Below is a small trained network, with its code and all its weights. Each question gives an input and a target symbol and asks what happens when units are switched off, that is, made to give their printed mean instead of their output.

import numpy as np


def w(rows, s, z=0):
    codes = np.array(rows[::2]) - 128.0
    scale = np.full(codes.shape[1], s)
    scale[-1] = z or s
    return codes * scale


def f(y):
    return y / 2 * (1 + np.tanh(0.7978845608 * (y + 0.044715 * y**3)))


def softmax(a):
    e = np.exp(a - a.max(-1, keepdims=True))
    return e / e.sum(-1, keepdims=True)


def log_softmax(a):
    a = a - a.max(-1, keepdims=True)
    return a - np.log(np.exp(a).sum(-1, keepdims=True))


def net(x, mask):
    ids = ['αβγδεζθμστφψ'.index(c) for c in x.split()]
    T = len(ids)
    res = E[ids] + P[:T]
    r = res
    for j in range(2):
        rows = slice(3 * j, 3 * j + 3)
        q, k, v = (r @ M[0][rows].T for M in (Q, K, V))
        z = softmax(np.where(np.tri(T) > 0, q @ k.T / 3**0.5, -1e9)) @ v
        o = O[0][rows]
        res = res + np.where(mask[j], z, o[:, -1]) @ o[:, :-1]
    y = f(res @ A[0][:, :-1].T + A[0][:, -1])
    res = res + np.where(mask[2:26], y, B[0][:, -1]) @ B[0][:, :-1]
    return log_softmax(res[-1] @ U[:, :-1].T + U[:, -1])


Q, K, V, O, A, B = {}, {}, {}, {}, {}, {}
E = w([
[9,95,173,143,125,90],'α',
[149,178,197,115,131,174],'β',
[154,199,204,120,112,169],'γ',
[173,140,216,111,128,178],'δ',
[111,148,132,123,186,200],'ε',
[179,193,142,89,173,117],'ζ',
[108,230,131,193,108,184],'θ',
[156,162,185,175,176,72],'μ',
[136,53,130,109,131,250],'σ',
[106,122,64,133,110,215],'τ',
[126,116,127,176,48,121],'φ',
[99,115,113,203,155,168],'ψ',
],0.015)
P = w([
[8,173,230,68,78,182],'0',
[31,164,221,94,83,182],'1',
[53,150,202,106,82,188],'2',
[81,144,189,126,100,190],'3',
[104,140,171,146,110,184],'4',
[128,129,155,159,112,178],'5',
[152,122,141,175,126,175],'6',
[165,111,121,191,131,170],'7',
[188,106,105,205,142,163],'8',
[210,98,88,223,145,161],'9',
[225,92,79,235,152,157],'10',
[248,84,64,254,170,152],'11',
],0.0071)
Q[0] = w([
[201,220,186,234,167,254],'h0',
[138,101,177,139,180,196],'h0',
[183,163,145,56,194,39],'h0',
[167,200,174,243,149,205],'h1',
[44,127,74,115,65,13],'h1',
[86,76,134,193,54,215],'h1',
],0.016)
K[0] = w([
[228,107,58,189,154,112],'h0',
[131,154,46,204,141,121],'h0',
[143,228,171,49,153,161],'h0',
[247,89,83,174,143,132],'h1',
[65,113,183,58,138,98],'h1',
[103,50,35,190,74,114],'h1',
],0.013)
V[0] = w([
[102,84,223,199,222,104],'h0',
[80,163,32,117,187,150],'h0',
[152,172,153,148,37,114],'h0',
[130,95,105,216,39,111],'h1',
[166,2,135,68,112,149],'h1',
[155,206,237,100,153,110],'h1',
],0.0086)
O[0] = w([
[97,10,129,159,52,103,253],'h0',
[117,191,199,153,126,217,79],'h0',
[94,184,69,104,142,72,204],'h0',
[90,190,130,63,56,94,236],'h1',
[68,110,193,131,204,65,39],'h1',
[206,101,99,187,119,99,149],'h1',
],0.011,0.0028)
A[0] = w([
[101,121,77,105,103,22,123],'n0',
[97,137,77,61,236,159,144],'n1',
[154,97,37,118,64,173,193],'n2',
[133,108,64,129,234,144,148],'n3',
[144,134,184,103,156,124,201],'n4',
[159,130,173,113,70,117,114],'n5',
[155,159,144,159,147,215,26],'n6',
[175,72,15,129,180,129,64],'n7',
[126,78,159,122,163,105,214],'n8',
[171,62,136,141,101,189,140],'n9',
[172,159,56,146,106,146,149],'n10',
[155,81,184,212,145,123,68],'n11',
[70,190,201,129,183,141,171],'n12',
[220,228,144,156,177,174,239],'n13',
[113,127,121,40,62,135,210],'n14',
[220,149,34,68,87,193,72],'n15',
[195,139,67,173,204,4,221],'n16',
[168,156,127,146,70,128,173],'n17',
[91,141,53,158,169,136,156],'n18',
[135,141,182,77,81,203,131],'n19',
[139,75,34,116,130,175,150],'n20',
[46,113,255,152,121,186,146],'n21',
[220,162,36,102,204,135,55],'n22',
[137,145,159,200,92,49,254],'n23',
],0.0083,0.0041)
B[0] = w([
[142,107,128,116,173,190,184],'n0',
[144,155,117,75,159,80,155],'n1',
[112,174,196,113,138,94,221],'n2',
[82,144,172,138,119,51,140],'n3',
[125,99,82,120,134,91,148],'n4',
[102,143,122,137,164,95,153],'n5',
[165,148,69,104,146,177,177],'n6',
[69,104,158,112,105,120,159],'n7',
[112,121,84,177,150,87,155],'n8',
[164,174,183,172,140,88,207],'n9',
[108,89,165,128,141,134,186],'n10',
[158,178,104,122,139,107,182],'n11',
[91,63,116,122,88,83,191],'n12',
[121,74,123,81,186,155,244],'n13',
[100,185,152,114,153,100,213],'n14',
[74,65,185,173,133,173,187],'n15',
[174,151,87,36,2,148,194],'n16',
[111,123,142,117,171,112,196],'n17',
[141,119,139,131,142,66,136],'n18',
[84,193,90,162,112,158,203],'n19',
[163,159,168,144,118,52,159],'n20',
[151,124,57,152,90,140,255],'n21',
[74,67,162,110,57,150,159],'n22',
[137,89,72,92,210,119,215],'n23',
],0.0082,0.0084)
U = w([
[126,133,131,129,120,131,2],'α',
[138,135,140,128,113,127,77],'β',
[126,87,168,79,71,154,111],'γ',
[190,148,80,108,93,99,144],'δ',
[170,158,110,167,174,147,186],'ε',
[163,133,135,138,195,140,180],'ζ',
[92,124,190,153,171,168,63],'θ',
[123,143,197,179,141,78,139],'μ',
[69,57,91,173,167,101,194],'σ',
[128,130,59,93,112,180,20],'τ',
[91,174,157,83,150,77,220],'φ',
[113,179,139,167,2,144,115],'ψ',
],0.0091,0.0033)

Each question gives the input, a string of symbols that net reads in full, and the target symbol t.
The units are the heads (3 rows each of Q, K, V and O) and the neurons (one row each of A and B). Each row of codes is followed by its name. A weight is (code - 128) times the scale printed after its matrix; where a second scale follows, it is the last column's (O, A, B and U).
mask holds one flag per unit, heads first, then neurons. A switched-off unit (its flag False) gives its mean, the last column of its rows in O or B, instead of its output. The means were averaged over made-up inputs and are rounded, as every weight is.
A unit's drop is (log p(t) with every unit on - log p(t) with that unit switched off) / (log p(t) with every unit on - log p(t) with every unit switched off).
The circuit of an input: a set's keep is (log p(t) with only the set's units on - log p(t) with every unit switched off) / (log p(t) with every unit on - log p(t) with every unit switched off). Starting from the 12 units with the biggest drops (on a tie, the unit counted first), units are removed one at a time, each time the one whose removal leaves the highest keep (on an exact tie, the one counted first), for as long as the keep stays at least 0.8.
circuit, biggest first: the units of the circuit, biggest drop first
unit that matters most: the unit with the biggest drop
k most important neurons: the k neurons with the biggest drops, biggest first
heads that matter: for each layer, one digit per head in row order, 1 if its drop is at least 0.15 and else 0, layers parted by /
input μ σ φ σ ζ σ σ δ, target σ: unit that matters most : h1
input φ μ θ, target φ: circuit, biggest first : h0; h1; n21; n14
input γ σ β ζ σ ζ ψ γ β ε μ, target δ: 2 most important neurons : n16; n23
input τ γ φ σ γ φ φ β σ ε, target σ: circuit, biggest first : h1; n12; n2
input τ γ ε, target τ: heads that matter : 10
input ζ τ α γ ψ γ, target ψ: heads that matter : 11
input ψ α θ τ ζ β σ φ σ β, target φ: 2 most important neurons : n1; n15
input μ ζ μ ζ ε σ, target σ: heads that matter : 01
input τ τ β, target τ: heads that matter : 10
input μ ψ ε γ τ ζ ψ γ θ ε, target θ: heads that matter : 01
input μ σ σ ζ φ φ μ φ θ, target φ: circuit, biggest first : h1; h0
input γ β ζ φ δ, target φ: circuit, biggest first : h0; h1
input τ σ ζ σ ζ ψ ζ μ θ, target μ: heads that matter : 11
input σ ε ε ζ σ ψ ζ, target γ: heads that matter : 01
input ζ σ ε α θ φ φ τ β δ, target τ: heads that matter : 11
input φ ε ε φ σ, target φ: circuit, biggest first : h0; h1; n14
input γ δ β γ θ φ β μ δ τ θ, target τ: heads that matter : 11
input φ μ α μ β φ φ β ζ α τ ε, target τ: heads that matter : 11
input φ ψ ε ψ γ β θ σ ψ α β, target ψ: circuit, biggest first : h1; h0; n19; n13
input γ μ α, target σ: heads that matter : 10
input ζ γ β ε, target ε: heads that matter : 11
input θ ψ δ τ τ β φ γ, target φ: circuit, biggest first : h1; h0
input θ γ σ ζ α θ ζ μ τ ψ γ θ, target ψ: circuit, biggest first : h1; h0
input ε φ φ μ ε τ α γ γ φ, target φ: heads that matter : 01
input ζ δ ψ γ, target ψ: circuit, biggest first : h0; n19; h1
